Here is a tiny trained network, its code and every weight. The questions are about switching its units off for an input and a class, where a switched-off unit gives its printed mean instead of its output.

import numpy as np


def w(rows, s, z=0):
    codes = np.array(rows[::2]) - 128.0
    scale = np.full(codes.shape[1], s)
    scale[-1] = z or s
    return codes * scale


def norm(h):
    return h / np.sqrt((h * h).mean(-1, keepdims=True) + 1e-5)


def f(y):
    return np.maximum(y, 0)


def log_softmax(a):
    a = a - a.max(-1, keepdims=True)
    return a - np.log(np.exp(a).sum(-1, keepdims=True))


def net(x, mask):
    res = np.array(x, float).reshape(1, 2) / 4 @ E
    u = 0
    for l in range(2):
        y = f(norm(res) @ A[l][:, :-1].T + A[l][:, -1])
        res = res + np.where(mask[u : u + 13], y, B[l][:, -1]) @ B[l][:, :-1]
        u += 13
    return log_softmax(norm(res)[-1] @ U[:, :-1].T + U[:, -1])


A, B = {}, {}
E = w([
[134,214,137,188,123,132,2,213],'x0',
[153,80,38,204,125,127,114,109],'x1',
],0.0064)
A[0] = w([
[96,196,194,117,159,69,106,121,6],'L0N0',
[145,144,176,127,216,129,210,101,132],'L0N1',
[153,100,54,207,47,163,202,94,205],'L0N2',
[155,144,112,153,179,92,27,179,118],'L0N3',
[174,146,132,142,136,74,166,163,107],'L0N4',
[237,136,176,63,88,223,23,215,77],'L0N5',
[117,22,63,135,190,96,203,141,149],'L0N6',
[73,84,234,111,112,102,125,140,170],'L0N7',
[46,169,159,138,100,54,141,226,68],'L0N8',
[201,97,116,186,166,135,51,172,81],'L0N9',
[64,55,196,127,113,144,169,30,157],'L0N10',
[112,162,194,252,99,162,84,97,215],'L0N11',
[191,82,126,205,228,30,139,75,39],'L0N12',
],0.0034,0.0022)
B[0] = w([
[82,57,77,131,109,154,225,122,170],'L0N0',
[150,162,47,74,93,88,72,187,200],'L0N1',
[64,110,248,74,170,217,127,170,254],'L0N2',
[158,132,85,33,144,87,119,66,227],'L0N3',
[114,106,128,187,118,84,109,115,128],'L0N4',
[205,114,46,74,181,74,138,111,222],'L0N5',
[147,182,172,160,94,1,45,135,247],'L0N6',
[124,72,66,165,123,224,148,154,211],'L0N7',
[105,121,74,200,95,180,167,76,184],'L0N8',
[133,112,190,101,137,62,113,92,202],'L0N9',
[152,204,112,177,22,59,49,196,245],'L0N10',
[127,14,170,120,199,42,154,94,230],'L0N11',
[115,89,176,142,97,206,133,207,172],'L0N12',
],0.0036,0.0034)
A[1] = w([
[154,103,1,93,130,108,170,121,153],'L1N0',
[179,96,56,121,195,136,132,72,120],'L1N1',
[153,94,100,197,105,157,116,116,87],'L1N2',
[125,207,165,57,131,134,158,172,73],'L1N3',
[116,155,148,88,152,199,159,141,66],'L1N4',
[148,184,123,180,160,139,102,175,91],'L1N5',
[144,185,74,195,42,141,85,229,103],'L1N6',
[165,81,73,226,151,122,119,120,96],'L1N7',
[133,190,203,67,140,179,182,106,2],'L1N8',
[163,166,125,236,156,140,60,165,96],'L1N9',
[110,76,112,106,72,127,249,28,101],'L1N10',
[102,76,77,229,117,182,113,107,25],'L1N11',
[141,215,136,97,139,155,61,182,76],'L1N12',
],0.0064,0.0031)
B[1] = w([
[149,101,189,109,142,77,69,154,201],'L1N0',
[104,51,192,92,75,186,139,180,185],'L1N1',
[74,191,163,102,138,181,150,125,171],'L1N2',
[85,80,144,185,114,203,156,143,239],'L1N3',
[124,157,140,114,106,188,110,155,168],'L1N4',
[98,94,90,111,85,104,170,57,181],'L1N5',
[162,3,216,42,178,122,128,154,207],'L1N6',
[82,232,172,138,93,200,226,168,214],'L1N7',
[106,110,103,242,105,182,116,155,196],'L1N8',
[148,160,69,132,142,90,161,61,234],'L1N9',
[176,201,52,160,202,81,54,94,254],'L1N10',
[63,156,149,97,62,230,145,176,175],'L1N11',
[149,146,67,160,115,106,159,80,225],'L1N12',
],0.0055,0.0047)
U = w([
[148,189,51,156,137,39,121,63,236],'0',
[64,182,110,183,92,246,172,142,117],'1',
[132,59,184,108,118,114,113,160,2],'2',
],0.013,0.0011)

Each question gives the input, the list of numbers given to net, and the class t.
The units are the neurons (one row each of A and B). Each row of codes is followed by its name. A weight is (code - 128) times the scale printed after its matrix; where a second scale follows, it is the last column's (A, B and U).
mask holds one flag per neuron, layer by layer. A switched-off neuron (its flag False) gives its mean, the last column of its row in B, instead of its output. The means were averaged over made-up inputs and are rounded, as every weight is.
A unit's drop is (log p(t) with every unit on - log p(t) with that unit switched off) / (log p(t) with every unit on - log p(t) with every unit switched off).
The circuit of an input: a set's keep is (log p(t) with only the set's units on - log p(t) with every unit switched off) / (log p(t) with every unit on - log p(t) with every unit switched off). Starting from the 12 units with the biggest drops (on a tie, the unit counted first), units are removed one at a time, each time the one whose removal leaves the highest keep (on an exact tie, the one counted first), for as long as the keep stays at least 0.8.
circuit, biggest first: the units of the circuit, biggest drop first
most important unit: the unit with the biggest drop
k most important neurons: the k neurons with the biggest drops, biggest first
drop when u is switched off: that unit's drop, to one decimal
input [-4,-2], class 0: most important unit -> L1N10
input [-6,8], class 1: circuit, biggest first -> L1N7; L1N11
input [5,-5], class 0: 4 most important neurons -> L1N12; L0N2; L0N5; L1N7
input [8,-8], class 0: 3 most important neurons -> L1N12; L0N2; L0N5
input [1,3], class 2: 2 most important neurons -> L0N9; L0N10
input [-6,7], class 1: 4 most important neurons -> L1N11; L1N7; L0N3; L1N1
input [0,3], class 2: 2 most important neurons -> L0N2; L1N10
input [-1,2], class 2: 2 most important neurons -> L1N10; L0N6
input [-1,0], class 2: 2 most important neurons -> L1N6; L1N10
input [3,3], class 2: 3 most important neurons -> L0N3; L1N1; L0N11
input [2,0], class 2: drop when L0N12 is switched off -> 0.0
input [-2,-4], class 1: drop when L0N6 is switched off -> 0.2
input [7,-4], class 0: drop when L1N12 is switched off -> 0.1
input [8,-7], class 0: most important unit -> L1N12
